Below are the code and all the weights of a small trained network. Each question names an input and a target symbol and asks about switching units off, where a switched-off unit gives its printed mean instead of its output.

import numpy as np


def w(rows, s, z=0):
    codes = np.array(rows[::2]) - 128.0
    scale = np.full(codes.shape[1], s)
    scale[-1] = z or s
    return codes * scale


def f(y):
    return y / 2 * (1 + np.tanh(0.7978845608 * (y + 0.044715 * y**3)))


def softmax(a):
    e = np.exp(a - a.max(-1, keepdims=True))
    return e / e.sum(-1, keepdims=True)


def log_softmax(a):
    a = a - a.max(-1, keepdims=True)
    return a - np.log(np.exp(a).sum(-1, keepdims=True))


def net(x, mask):
    ids = ['ΞΦαεθμπτ'.index(c) for c in x.split()]
    T = len(ids)
    res = E[ids] + P[:T]
    q, k, v = (res @ M[0].T for M in (Q, K, V))
    z = softmax(np.where(np.tri(T) > 0, q @ k.T / 4**0.5, -1e9)) @ v
    res = res + np.where(mask[0], z, O[0][:, -1]) @ O[0][:, :-1]
    y = f(res @ A[0][:, :-1].T + A[0][:, -1])
    res = res + np.where(mask[1:13], y, B[0][:, -1]) @ B[0][:, :-1]
    return log_softmax(res[-1] @ U[:, :-1].T + U[:, -1])


Q, K, V, O, A, B = {}, {}, {}, {}, {}, {}
E = w([
[114,80,151,109,123,122],'Ξ',
[189,148,151,79,137,175],'Φ',
[118,128,130,129,91,199],'α',
[84,250,107,157,199,163],'ε',
[234,120,130,128,116,114],'θ',
[200,142,116,160,84,166],'μ',
[117,75,124,173,71,128],'π',
[154,64,130,162,97,74],'τ',
],0.024)
P = w([
[116,82,93,123,148,98],'0',
[103,161,215,93,66,82],'1',
[110,134,230,165,136,114],'2',
[90,118,60,31,121,88],'3',
[127,56,90,166,210,126],'4',
[150,139,51,110,56,29],'5',
[118,124,236,213,169,138],'6',
[127,108,146,57,2,108],'7',
[143,58,99,217,240,160],'8',
[80,142,106,61,142,131],'9',
[145,109,198,219,176,172],'10',
],0.011)
Q[0] = w([
[134,202,55,100,54,41],'h1',
[149,178,235,179,23,83],'h1',
[87,160,86,1,42,107],'h1',
[215,15,20,220,40,129],'h1',
],0.0099)
K[0] = w([
[102,146,105,72,106,103],'h1',
[130,139,7,127,155,107],'h1',
[141,143,112,74,37,102],'h1',
[99,186,144,148,150,103],'h1',
],0.016)
V[0] = w([
[112,194,101,141,127,154],'h1',
[196,139,120,151,139,91],'h1',
[146,145,120,120,91,211],'h1',
[163,125,138,8,178,132],'h1',
],0.014)
O[0] = w([
[86,172,179,131,145,109,102],'h1',
[124,94,81,52,221,94,236],'h1',
[153,111,251,161,128,92,228],'h1',
[135,109,123,242,213,157,254],'h1',
],0.014,0.0049)
A[0] = w([
[180,134,163,108,167,187,88],'n1',
[178,92,92,153,93,48,78],'n2',
[128,108,175,92,114,199,252],'n3',
[170,209,117,77,147,202,165],'n4',
[32,113,158,131,145,142,223],'n5',
[2,110,122,141,119,177,95],'n6',
[121,212,143,213,189,154,127],'n7',
[221,71,82,129,125,207,75],'n8',
[145,136,161,133,132,54,126],'n9',
[109,108,128,221,163,108,112],'n10',
[46,128,98,158,102,64,76],'n11',
[154,54,116,44,139,83,111],'n12',
],0.0087,0.0041)
B[0] = w([
[89,134,141,202,124,140,210],'n1',
[102,172,169,132,57,168,161],'n2',
[171,109,77,228,125,126,182],'n3',
[98,78,212,126,69,194,174],'n4',
[84,110,8,136,112,119,156],'n5',
[192,80,129,252,91,71,137],'n6',
[136,160,115,47,66,116,252],'n7',
[57,155,78,124,87,159,235],'n8',
[47,76,163,129,210,136,159],'n9',
[145,127,166,52,136,211,239],'n10',
[123,3,251,142,93,187,135],'n11',
[145,97,124,89,156,85,209],'n12',
],0.0078,0.013)
U = w([
[148,163,35,229,82,171,118],'Ξ',
[168,66,204,113,157,246,139],'Φ',
[181,66,187,221,93,100,48],'α',
[9,120,202,81,160,155,37],'ε',
[100,85,86,141,214,84,253],'θ',
[195,163,224,66,204,14,153],'μ',
[212,162,156,91,54,113,140],'π',
[3,208,89,37,122,181,83],'τ',
],0.0062,0.0061)

Each question gives the input, a string of symbols that net reads in full, and the target symbol t.
The units are the heads (4 rows each of Q, K, V and O) and the neurons (one row each of A and B). Each row of codes is followed by its name. A weight is (code - 128) times the scale printed after its matrix; where a second scale follows, it is the last column's (O, A, B and U).
mask holds one flag per unit, heads first, then neurons. A switched-off unit (its flag False) gives its mean, the last column of its rows in O or B, instead of its output. The means were averaged over made-up inputs and are rounded, as every weight is.
A unit's drop is (log p(t) with every unit on - log p(t) with that unit switched off) / (log p(t) with every unit on - log p(t) with every unit switched off).
The circuit of an input: a set's keep is (log p(t) with only the set's units on - log p(t) with every unit switched off) / (log p(t) with every unit on - log p(t) with every unit switched off). Starting from the 12 units with the biggest drops (on a tie, the unit counted first), units are removed one at a time, each time the one whose removal leaves the highest keep (on an exact tie, the one counted first), for as long as the keep stays at least 0.8.
circuit, biggest first: the units of the circuit, biggest drop first
k most important neurons: the k neurons with the biggest drops, biggest first
drop of u: that unit's drop, to one decimal
input μ π Φ θ θ μ, target θ: circuit, biggest first : (h1, n7)
input θ α π Φ Ξ ε τ, target ε: circuit, biggest first : (h1)
input θ π π Φ Φ Φ Φ θ, target Φ: circuit, biggest first : (h1, n10)
input μ Φ θ Φ π τ Φ θ, target τ: circuit, biggest first : (h1, n8)
input τ θ Φ Ξ π μ Φ Φ, target μ: circuit, biggest first : (h1, n12)
input Ξ ε Φ Φ θ Φ Ξ ε Ξ, target Ξ: circuit, biggest first : (h1, n10)
input θ θ Φ τ θ μ, target τ: 3 most important neurons : (n8, n3, n2)
input θ τ π ε π, target α: circuit, biggest first : (n6, h1)
input π Ξ π Φ Φ π Ξ ε Ξ θ μ, target π: circuit, biggest first : (h1, n7)
input α τ θ ε Φ θ θ Ξ Φ Φ τ, target ε: circuit, biggest first : (h1, n9)
input θ π Φ θ Ξ Φ θ Φ π Φ Φ, target π: 2 most important neurons : (n10, n9)
input θ θ Φ Φ μ τ, target Φ: 2 most important neurons : (n10, n2)
input Φ ε Φ τ α, target Ξ: 2 most important neurons : (n5, n6)
input π π θ θ, target π: most important neuron : (n2)
input Φ Φ Φ θ π Φ τ, target π: drop of n3 : 0.0
input τ θ π α ε θ π Ξ π ε, target Ξ: drop of n7 : -0.2
input Ξ θ θ θ Ξ Φ μ, target Ξ: drop of n8 : 0.1
input θ θ ε π, target α: 2 most important neurons : (n6, n11)
